Table B holds the same points as the rows below and some others, measured another way and shuffled. Each row below is followed by which row of B it is.
B:
0: [-321  -11  120  205 -217  162 -222 -313  169  261   -5 -141  -38  182
   63   99  179  219 -256 -315   62  -18  168   27   27  243 -329  140
 -157  200   85  338 -111  -71   13   52  -89  107 -465   72  599 -124
  -41   98   54  267]
1: [-111   39  -22  -17  221  236  172  133  135  193   43   95 -240  380
  -94  106   49  234   42  -91  -47  204 -158  -20   91    2 -188   83
 -191  -28 -145 -360  -83 -293 -329  -47  107  267   40 -133   73  -46
  -79   61  139   -1]
2: [ -67 -284 -273   30  116   89   47 -155 -260  118  -39 -225   61  214
 -168  156  121  453   21  -56  -33   86  -83   85 -109  -31 -303   97
 -124  187  -49  155 -359 -245  -29 -207  -28  -69  -79  -46   60 -151
 -135   68  -58  -82]
3: [ 188  -15  128 -223  -97 -755   71  224  -47 -257  127  -32  194 -168
  141   49   -3 -315  107  149  -92  -19  217 -130  -32 -130 -239  -79
  297  -36    5  -23   91   95  120   15  120 -116   69  144  127 -100
   -5  190   33 -272]
4: [-139  -77  -76  179 -157  362 -132 -163  278  151   97   10  -37    9
   27  124  126  164 -125  -86 -135   40  111  -15  -44   69  -94   -7
 -156  186  212  121   18  -73   31  232  -23  -26 -154  117  238  188
    5  -40   69  174]
5: [ -55  -91  -52  -54   61 -321  147  126   97   39  183  -15   33    0
   -9  -64    2  -95  114  128  -33   53  109 -271   31 -202 -132  -21
   77 -160    4 -186  -20   -8  -79  -47   32   69  140 -123  318 -121
  -53  136  -14  -60]
6: [   7  -70  -53  -28   41 -451  146   67   50   -7  106  -19   20 -135
  -77  -94  -19 -175  171  111   21   50  130 -356    0 -259  -69  -36
  123 -260  -24 -115   -8   35  -33  -94   38   35  144 -104  292 -180
  -75  150  -44 -136]
7: [ -23 -220  -94  -54  -21  -89  -46  -82 -164    9    9 -211  146  148
   40  161  114  252  -62  -31  -73    4   49  138  -87   47 -340   48
  -36  250   11  211 -213 -111   83  -85   -7 -120 -160   84  122  -89
  -38   84  -10  -82]
8: [ 394  -70  -19 -365  118 -454  148  370   29 -350    5  110   -5 -176
  129   16 -120 -378  225  276 -174   63   41  -66  -66 -263   94 -242
  160 -158  -88 -304  198  107   66   15  184 -145  336  134 -369   73
  143   27   53 -501]
9: [  56 -187 -258 -120  357 -100  283  144   22   60  -11    8 -184   57
 -194 -160  -97  -24  273  176   15  144 -119 -312   -2 -386  128  -91
  -83 -388 -203 -397  -91  -63 -196 -262   37  113  364 -281  -34 -179
  -16   49  -77 -279]
10: [ 187 -212 -216 -110   58 -270  120  125   32 -148  107   -2   80 -233
  -26  -27  -39 -157  199  266 -150   40   85 -215 -101 -323   64 -165
   98 -134   66 -125   39   55   87    8   53 -168  294   20  -69   54
   21   21  -59 -267]
11: [-155  -84 -120   85  137  180   67 -103  119  220  -39  -27 -205  152
 -153  -34   36  173   39  -91   46  120  -50 -174   22 -103  -41   39
 -192 -146  -84 -113 -117 -135 -172 -124  -15  163   -2 -154  231 -142
  -50   45   -7    6]
12: [ 125 -307 -141 -228   31 -566   72  148  -11 -153  157 -153  217 -205
  149 -156  -70 -263  134  319  -84  -91  228 -231  -63 -318   -7 -177
  173 -149   44  -29   -1  227  180  -97  -27 -192  218  -45  178 -107
   87   99 -132 -266]
13: [ 146 -175  -48 -185   49  -21  -68   43   87 -105 -101  -50  -60  -13
  147    4  -37  -99    5   61  -83  -15   47   59  -68  -74   59 -163
  -82   -3  -53    1   51  110  105  -25   18 -109   16  105 -113   17
  176  -23    1 -263]
14: [-249  163  272  -18   75  596 -130  -10  425  303 -132  103 -430  554
  186   95   69  170 -267 -368   21  115  -89  220  168  323 -132   62
 -405   97 -178 -195   75 -150 -277   62   46  382 -342    4  206  -16
  153   -6  245  150]
15: [ 134 -475 -380 -202  233   19   50   48   25  -44  -23 -152   10  -83
   73 -192 -108  -45  135  316  -94  -43   17 -116 -118 -357  255 -249
 -120 -167  -30  -99  -76  180  130 -180  -81 -194  296 -128 -126   -9
  197  -79 -181 -330]
16: [ -14   79  152    3 -150  255 -143   -9  195   13  -13   64  -80  179
  148  273  124  123 -174 -191 -150   68   41  236   -8  249 -243   21
 -129  310   72   68   71 -135   -4  233   95   13 -262  263   22  169
   49   -1  205   39]
17: [  55 -296 -308  -34  112  234   30   10  122   30   55  -34  -20  -33
   -7  -11   -4   89   72  180 -162   42    1  -66  -95 -208  104 -148
 -144   -1   82  -92  -41   -4   40   22  -23 -119  187  -31  -81  138
   80  -83  -55 -127]
18: [  15    2   96    6 -134 -411  -55 -124    9  -49  -79  -72   -2 -149
  -24    4   38 -152   24 -109   75   -3  176 -186  -36  -55 -144   -1
   88 -111  -30  186   10   66   94  -71   18  -16 -152   93  307 -215
  -34  147  -11 -125]
19: [  92  135   72   90 -206  -15  -49  -59   12  -97  -12   90    1  -47
  -84  354  146  106  -16 -178 -152  146   34   84  -86  131 -299   62
   42  245  104  139   36 -225   22  209  151  -65 -177  320  -51  131
 -123   59  179  -47]
20: [-180   39   -9  140  127  558  -32 -218   64  292 -233    2 -359  430
 -179  197  125  445  -98 -388   63  202 -209  146   25  190 -191  150
 -372   95 -190   -2 -182 -337 -255 -109   29  253 -280  -20   61 -118
  -70   11  128   62]
21: [ 246 -242 -101 -299  118 -366   50  173    1 -213  -41  -68   25 -148
  146 -110 -110 -282  138  238  -73  -37   91  -96  -78 -271  132 -231
   63 -172  -83 -107   68  203  138 -119   32 -167  214   25 -134  -64
  178   20  -63 -415]
22: [-151   31   80   34   97  295  -81 -147  331  220 -216   46 -406  165
   -4 -113  -23  -33  -65 -235  129   76  -15 -125   73    6  139  -37
 -294 -234 -179  -95   62   26 -146  -90  -28  251 -155  -81  241 -157
  125   -2   45  -20]
23: [ -64 -149 -106 -101  197  -47  129  112  176  113   70  -19 -122  103
   18 -144  -50  -55   94  117   -6   58   10 -215   48 -220   44  -82
  -94 -232  -97 -281  -16   20 -131 -121   -8  119  170 -199  197 -114
   56   50  -27 -107]
24: [-151  188   74  301 -164 -118   19 -273  -68  141  -53    7  -89   31
 -337  257  193  247   21 -363   76  191   13 -159  -25   97 -419  244
   18   55    0  213 -157 -325 -125  -11   81  142 -291   92  361 -194
 -319  190  103  112]
25: [ 185  -12   13 -155  -35 -332   93  274  226 -192  182  137   34 -205
  122    3  -52 -338  137  234 -184   41  157 -195  -15 -212   34 -175
  154 -124   87 -254  233   95   35  177  126  -67  243  102  -10  143
   73   41   71 -201]
26: [ 183 -213  -93 -222   89 -395   68  118  -97 -161  -14 -108   77  -83
   64  -22  -44 -134  128  169  -58   -5   72  -73  -84 -211  -48 -126
   85  -83  -73  -33  -32   82  105 -138   40 -143  138   31  -52 -116
   59   77  -54 -339]
27: [  14 -135   57 -125  -19    5 -153  -93  -36   -5 -160 -159  -21  185
  155  110   62  104 -130 -143   -6  -19   42  218  -50  134 -191  -14
 -126  179  -84  203  -91    4   94  -89   -6  -48 -262  141   54 -106
  103   46   34 -141]
28: [  74  -14  156 -152 -103 -473  -32   84   84 -122   31  -38   56  -94
  173   -8   -7 -268    3   20  -16  -39  211 -105    2  -46 -142  -72
  135  -60   -8   42  107  134   99   10   53  -35  -64  117  226 -114
   65  134   36 -170]
29: [ -51  -59  192  -84 -216 -166 -237  -30  396  -15   38  -42   -5 -146
  359 -128  -15 -362 -159    4  -30 -147  333 -103   26   16   62 -169
   -8  -42  117  133  239  335  202  158  -60  -43 -180  144  409   17
  245   28   18   -7]
30: [ -61   43  -88  257 -234  165  -12  -88  169   47  215  108   65 -114
 -137  287  181  176   -9  -54 -216  141   93  -99  -72   31 -257   65
   24  232  305   82   23 -240  -10  340   84  -53  -62  202  177  260
 -187   20  128  182]
31: [ -86  120  192   18  -49   -1  -91  -97  232   96 -145   45 -248   85
   34   12   30  -89  -72 -242   81   61   73  -81   51   75  -59    8
 -122 -107 -104    9   88    1  -71   -5   37  172 -225   61  261 -143
   48   73   97  -29]
32: [ -62   25  -47  231 -185  633 -214 -280  288  121 -124  101 -218    9
  -59  239  134  226 -151 -267 -127  115   -5  108  -83  175  -10   -3
 -274  224  155  188   62 -148   25  263   15  -15 -257  254  -13  248
   31 -119  131  113]
33: [  88  402  397 -200   57 -232  188  441  232  -87   89  310 -228  298
   93  239   15 -179   56 -114 -110  236  -62   35  165  128 -312   55
   64  -28 -183 -515  228 -256 -337  157  314  319   16  118  -43   23
  -40  166  351 -122]
34: [  41 -388 -351  119 -125 -532  -26 -305 -109  -59   26 -254  230 -554
 -176 -212    0 -168  187  198   56 -109  294 -502 -196 -442  105 -131
  177 -268  174  380 -118  258  329 -162 -160 -306  114  -43  391 -208
  -63   84 -299 -172]
35: [  86 -202   39 -245   32  -47 -152   27  125  -66 -119 -124  -42   64
  304  -65  -49 -144  -98   28  -38  -96  118  124  -33   -2   46 -172
 -114   19  -79   66   62  208  155  -61  -33  -93  -95   93   13  -45
  269  -10  -11 -233]
36: [ 233 -206  -91 -229   35 -770  123  148  -99 -248   50 -103  169 -320
   36 -138  -93 -371  234  280  -21  -42  195 -313  -89 -376   15 -170
  265 -268  -38  -37   37  216  171 -159   37 -189  247   -5   83 -191
   35  144 -123 -393]
37: [ -71 -300 -226  151 -126 -273  -96 -366 -191   48  -66 -303  169 -214
 -157  -17   99  135   25  -44   73  -52  181 -201 -155 -151 -167   31
   35    2   91  467 -251   45  221 -187 -136 -198 -160   16  384 -246
 -115  107 -183  -67]
38: [  64  143  221 -283  254  311   65  297  179   33 -134  164 -358  561
  168  197   -8  107  -69 -171  -80  187 -224  326  118  207 -168    5
 -263   96 -310 -428   67 -244 -305  -14  195  279  -68   51 -268   19
  139   19  277 -189]
39: [   0   71   73   78 -151  409 -172  -97  258   35  -72  107 -157   82
   66  247  112  120 -145 -210 -148   94   13  175  -38  205 -101  -15
 -188  244   96   89  104 -121   11  253   78    1 -225  271  -45  228
   68  -64  183   34]
40: [  16   88   26  128 -167  315 -100  -74  238   10    7  146 -115  -15
  -21  257  121   98  -70 -147 -174  127   24   66  -55  119 -114   -5
 -106  203  153   46  107 -161   -9  290   98  -15 -135  259  -24  250
  -18  -42  177   48]
41: [ 170 -218  -25 -286   85 -486   29  149   45 -165  -14 -101   43 -143
  181 -177 -114 -341  108  215  -20  -77  161 -157  -40 -255   91 -213
   98 -227  -93  -76   77  266  141 -144    5 -119  158  -17   60 -146
  181   71  -85 -355]
42: [ -21 -121   41  -69  -85 -527  -15    5  171  -33   96  -88   69 -230
  117 -204  -41 -350   51  119   44  -88  296 -357    6 -229    9 -121
  139 -260   36   39   99  260  130  -49  -44  -31   35  -43  457 -189
   70  132  -86 -109]
43: [-112   23    7   70   29 -201  100  -32  119  113   32   11 -125   -3
 -129  -46   28  -47   92  -63   62   98   69 -305   39 -142 -100   45
    3 -229  -60 -101  -19  -64 -130  -79   34  167    6 -108  357 -197
 -100  137   13  -16]
44: [  40 -257 -340  166  -28  411 -107 -276  227   60 -109    9 -150 -285
 -141  -54    2   32   59   37  -92   37   40 -204 -161 -226  323 -182
 -208 -110  152  130   35   81  140   70  -85 -166   82   59  -46  167
   94 -156 -100  -87]
45: [ -78  120   98  241 -330  164 -187 -217  230   45   23   77  -35 -103
  -25  258  169   79 -129 -240 -107   75  155   -8  -54  177 -212   47
  -42  223  225  254   91 -113   73  315   53  -21 -297  303  240  167
  -70   25  142  161]
46: [  56  -45 -114   69  -61  227  -14    1  220   -3   68  126  -77  -91
  -31  131   49   27   32   24 -180  107   31  -59  -64  -65   10  -81
  -78   62  142  -69  103  -84    1  213   68  -59   60  141  -54  229
    7  -56   83  -32]
47: [  57 -354 -410  121  -31 -127   22 -198  116   -1   53  -86   58 -483
 -164 -213  -38 -154  191  245  -47  -26  187 -476 -165 -459  294 -202
   30 -298  186  116    1  206  210  -29 -114 -228  263  -76  186   11
   16  -41 -228 -145]
48: [-134 -173    0  -74   77  419 -161 -122   56  177 -155 -158 -138  429
  158  122   86  330 -221 -205  -16   12  -59  322    3  222 -195   34
 -324  260 -106  113 -161 -105  -35  -88  -51   57 -302   44   76  -58
  126  -16   64   -4]
49: [-107  -60   41  -42   73  338  -91  -76   41  151 -129  -79 -158  410
   72  175  106  313 -160 -234  -24   76  -90  265   11  210 -253   76
 -264  223 -123   41 -136 -188 -103  -58   17  108 -271   61   54  -63
   46   25  112   -9]
50: [  -7   48  153  -32 -138  229 -162  -42   -3   -1  -61  -32  -13  313
  139  384  175  293 -215 -263 -138   75  -12  405  -34  356 -430  107
 -131  470   17  182  -64 -237    4  147  102  -12 -372  304  -34   98
   -2   45  211    8]
51: [ -23 -273 -138 -149  169  -22   20   17   74   67  -35 -132  -62  104
   86 -133  -38    1   24   91   -2  -16   30  -71  -17 -163   40 -110
 -133 -119 -104  -78  -79   86   11 -180  -56    1   66 -122  121 -137
  130   17  -71 -175]
52: [ -68  -86  109 -127   10  226 -163  -51   15   85 -130 -136  -67  411
  211  193  106  262 -225 -220  -42   10  -18  376    4  280 -315   49
 -220  322 -101  131 -117 -113   -6  -37   10   32 -347  136   60  -53
  108   37  116  -39]
53: [-154  -71  100  -41   40  616 -231 -185  -25  211 -252 -157 -186  625
  149  317  173  543 -334 -412  -21   64 -154  565   -6  453 -385  141
 -414  486 -154  217 -229 -276  -83  -58   -2  101 -521  165  -19  -44
   83  -14  168   44]
54: [-413 -293 -231  205  140  668 -124 -361  317  489  -88 -163 -289  270
  -58 -206   51  322 -154 -164  123    7   -7 -152   37  -43  121    6
 -470 -121  -27   60 -190    1 -112 -161 -228  196 -171 -282  496 -148
   97  -68 -108  229]
55: [  13   63   11  134 -183  242  -86 -126   24    3  -14   48  -15   81
  -77  390  187  289  -86 -214 -167  142  -14  188  -90  204 -335   95
  -76  361  127  180  -45 -291    1  221  112  -54 -240  297  -44  175
 -118   23  174   47]
56: [ 267 -222  -92 -436  304 -419  208  386  -69 -205   18  -45   13   84
  152  -80 -136 -207  195  305  -96   33  -28  -23  -15 -278   22 -189
   65 -179 -215 -366   11   76  -25 -207  107  -59  341  -80 -247 -106
  148   71  -20 -479]
57: [ -92 -242  -98  -25   15  352 -138 -120   12  123  -44 -170    8  295
  122  159  115  346 -176 -102  -96    3  -11  279  -55  156 -226   17
 -240  327   21  170 -181 -113   38  -13  -49  -59 -227   83   69   32
   73  -21   27    9]
58: [ 174  -66 -136  -44   31  234   13   74  244  -88  -30  160 -167 -130
   -9   66  -32  -92   92   87 -185  110  -22  -58  -78 -144  192 -188
 -110  -56   55 -180  168  -13   14  167   93  -71  175  137 -262  239
  114 -109   76 -200]
59: [  30 -273  -55 -267  177  -38  -52   84  205   18  -87 -110 -129   73
  260 -250 -122 -211  -12  135   14  -86   86  -64    8 -178  211 -219
 -159 -212 -140 -132   62  269   69 -164  -71   -6   85 -106   87 -123
  297  -25  -76 -249]
60: [ 231  -41   59 -201  -55 -449   20  202  216 -241   58   86   13 -309
  166  -83  -94 -475  128  205 -107  -27  206 -226  -35 -237  137 -232
  163 -211   38 -136  269  236  141  105   91 -119  191  133   -2   48
  148   42   17 -301]
61: [ 129 -318 -422   30  136 -723  286  -59 -279  -89   73 -161  163 -432
 -388 -183  -50 -116  418  293   58   65  102 -608 -156 -606   27  -69
  257 -441  -16    2 -209   34   77 -328  -23 -163  405 -227  203 -315
 -227  167 -268 -323]
62: [ 233 -361 -298 -162   52 -723  149   92  -29 -223  125 -119  199 -528
  -27 -279 -131 -429  318  441  -49  -78  245 -510 -137 -585  226 -268
  265 -404   72  -46   49  320  246 -147  -37 -278  429  -99  116 -125
   57   73 -244 -389]
63: [-233  -30    1    3  203  455   33    7  303  309  -25   40 -331  421
   19  -29   25  200  -80 -148   25  124 -107   -9  117   44  -41   31
 -335  -68 -148 -279  -54 -148 -280  -56   -9  305  -66 -184  220  -70
   68    2   96   87]
64: [ 210 -331 -165 -261   85 -594   63  105  -63 -204   22 -165  149 -277
  109 -211 -114 -333  180  312  -25  -99  192 -251  -99 -377  110 -224
  162 -251  -46    1    9  294  218 -194  -35 -225  247  -45   60 -173
  134   78 -173 -398]
65: [ 130 -217  -30 -246   -4 -559   45  198   71 -169  155  -96  173 -191
  219 -137  -70 -339   92  286  -88  -88  243 -196  -34 -254   -6 -190
  180 -132   37  -77   90  244  164  -27    2 -149  182    4  181  -73
  123   97  -69 -254]
66: [-101  102   58  239 -260  519 -211 -206  363  115    3  138 -147   -2
   15  257  159  150 -181 -239 -157   96   73   78  -36  214  -94   13
 -191  262  225  162  129 -137   16  368   41   15 -277  284  126  286
    5  -75  183  197]
67: [ -15   51   43  130 -218  290 -162 -134  266   25   -7   90  -89  -46
   42  203  113   54 -118 -155 -146   75   91   57  -53  129  -90  -23
 -111  196  171  139  119  -75   56  280   50  -38 -196  260   72  219
   26  -41  134   70]
68: [ 176 -299 -162 -239  149 -196   35   50 -208 -124  -95 -183   71   64
   58   45  -15   72   76  109  -63   -1  -17  108 -114 -127 -107  -93
  -19   58 -117   46 -160    4  104 -213   16 -174   56   38 -163 -122
   75   44  -63 -359]
69: [-205  287  200  217 -119   -2   67  -49  136  180   85  133 -145  214
 -178  264  179  189  -36 -312   -4  216    2  -94   84  173 -442  229
  -19   81    1  -69  -30 -356 -264  127  145  284 -241   64  379  -73
 -252  181  217  198]

[ -58  -72  -85  -46 -193  -28   62  122 -103   81  110  -31  -50  -91
   63  151 -222    7   41   56 -157   59  180 -298   49 -361 -299  105
 -319    5 -216 -193   47  192  369]
34
[-206  273  -68  152  -11 -218 -132   35  128   58    3 -392  249   22
 -254  -55  -27  -18  -29 -135  505  242 -111 -160 -372  -70  -18  -64
  -58  176  178   11  -65 -152  -49]
59
[ 369 -114   65  -77  166 -146   -9  -53   59 -127   80  115 -206   99
  125 -280  292 -234    0 -265  -88 -229   92  282  118  567  162 -328
  345    2  218  122    0  146 -359]
33
[ 226 -170  -60   65  -47  -88 -134 -109   -7   24   60 -213 -102   81
   -5  -69  -10  -45   71 -116  366    7  -64  -86  -42   61  -40 -138
   -1   70  109  -18  -48  175 -117]
60
[ 431  -66  -23  129 -156 -216  -19 -194  -40 -109  169 -462 -288   38
   30 -122 -243   23  113 -223  435  160  -83 -351   15   62  -88  -71
   93  252  187  -94  -93  391  -44]
29
[ 343 -268   21 -178 -170  -23  176   25  -95 -318  114  175 -445   20
  409 -129  -85    3  121 -149 -421   26   97  -93   93  110 -128  -15
  167  -18   90   25  150  390  131]
18
[-299  180  -38  205  -13 -133 -183   13  162  463  107 -430  267  129
 -339   51   62  -48 -221   63  504  -43   -9 -300 -130   14  -75  -45
 -290  -36  -33  -55  -79  -94  -64]
27
[ 178   94   30   31   31 -217   55  -90    4  -14  171 -112  -85   -7
  -65  -78  -37 -105    8 -222  113  -35   91  -49   61  154   -5 -173
   66  106   32   -8   -3  112 -128]
31
[-153  -93  -37  -53  -29   -2  -52   33   35   -6    6  112   45   88
   24    1   69    8   18  -46   34   23  -35   51 -219  -34  -34  -59
  -63 -121   38  132  144  -93  -31]
49
[ 120 -296 -114 -110  -25   41  -90  110  -77   43  -12  152  -65  -15
  147   15   84 -150   78   10 -125 -141  153   83   85  -84 -135  -89
 -144  -56  -88 -117   -1  166  108]
55
[ 168 -147 -125  -32  -53  -76  -50    5 -120  -44   39   -8  -32  -98
   26   53 -123  -95  169 -103  108   23   98   -3   14 -246 -152  -92
 -143  106  -83 -149  -38  150  111]
4
[  80 -152 -114   78   25  -63 -192 -111  -42  194   55 -121   87   27
 -157   70   -3  -95   77  -56  446  -98    7   22  -13 -112  -57 -172
 -195   22  -75  -71  -68   28 -113]
39
[ -49 -177  -96  -61 -134   19  -37   70  -49  -24   15   26  -46   16
  100   52  -78   30   81   -3    9   87    7 -109 -141 -218 -164   28
 -157  -46  -24  -22   88   89  169]
62
[-171  -47  -64  -72  -56  -12  -60  185   78  -84  -68   32   47   60
  105  -83   96  -18    2  -37  -66  121  -24    3 -287  -25  -65   -2
   -8  -47  152   73   87  -40   91]
53
[ -11 -144  -70 -176 -136    8   33  206   -5 -394 -115  170 -125   -3
  323 -136    6   39  162 -124 -253  260  -56   55 -341  -97  -83   35
  133   26  241   99  151   66  189]
48
[ -52  -82 -167  -68  -87  -44  -27  105 -148  -42  -14   85  104 -173
    4  163 -190  -49  183  -38    5  112  129  -16  -94 -492 -228   -3
 -284   84 -178 -175   12   22  280]
47
[  21 -187 -177  -43   51  -18 -204   28  -66  -36 -105   91  162  -50
  -39   35   58 -112  204 -100  282   26  -21  247 -199 -245  -39 -169
 -124   58   13  -34  -24  -83  -28]
58
[-134  427   27  265  215 -359 -135 -211  139  366  197 -403  360   41
 -578   10   61 -163 -145 -216  736  -94   14  -26  -86  174  119 -302
 -100  128  -21   21 -125 -263 -413]
14
[ 355 -365 -116 -107  -83   -2  -49  -37 -164 -200    4  112 -224  -46
  224  -26  -88  -65  253 -130   10   13   40   76   42 -144 -118 -110
    0   67   19  -76   16  270   68]
67
[ 250 -336 -123 -103  -16   20  -53    6 -172   64   57  192  -99  -77
  101  101  -23 -162  148  -28  -82 -203  211  102  224 -190 -168 -135
 -204  -34 -225 -171   -8  224   98]
30
[-147 -308  -46 -331 -136  163  164  209 -132 -201   -1  638 -149  -37
  372  111   -9   28  118   37 -731  -37  185  146  -52 -267 -206   67
 -133 -285 -186   92  337   32  317]
61
[ -56  134  -20  -88   82 -171   57   33  -12 -228    7  194   98  -77
  -24  -52   21  -88  125 -260  -42  100   42  244 -230  -35   34 -172
  104   65   74  113  107 -176  -75]
63
[-413 -175  -79 -168  -81  149  -20  231    0   83  -48  374  120   53
  111  134   93   25  -19  130 -325  -28   86   63 -217 -265 -163   61
 -280 -297 -153   88  245 -164  225]
2
[-231 -158 -183 -162 -131   74  -97  263  -27 -326 -231  199  110  -50
  214   -7  -19   71  224  -42  -77  342 -119  133 -529 -410 -128   67
  -58   16  168   73  143 -130  278]
15
[  57 -208  -60  -20  -56    9 -125   75   43   95   13  -71  -68  102
   91  -68  116  -78  -26   10   57  -71   29  -71  -27   84  -82  -60
  -69  -58   64  -33   -7  159   19]
50
[ 346 -366  -82 -138  -91   15  -41   27  -83 -281  -30  112 -287   23
  323 -137   12  -49  200 -140  -91   39   -9   80  -39   37  -77  -93
  133   42  168    2   38  287   39]
16
[-166  -93  -62  -13  -68   15 -109  111   79   95  -15  -44   53  104
   26  -20   92   -8  -47   30   74   23  -24  -76 -198  -23  -85  -12
 -118  -88   65   34   56  -11   55]
26
[ -84  -91 -139  -36   -6  -31 -134  156    6   58  -61   -6  130  -33
   -8   15   67 -117   45   -7   74    6   74   46 -128 -168 -112  -63
 -164   26  -13 -102  -36   -4  109]
10
[  47   -4   10  -62   -8 -111   70   26  -11    7  128   73  -66   -8
   29  -20   10  -95  -13 -108 -141  -79  152  -20   55   65  -76  -99
  -28  -23  -53  -11   66   85    4]
6
[ -60   21  -68 -197 -101  -93  191   52 -174 -481   -2  372  -34 -192
  160   80 -265   85  315 -261 -258  320   20  151 -317 -439 -119  -14
   32   78  -11  109  254 -104  207]
54
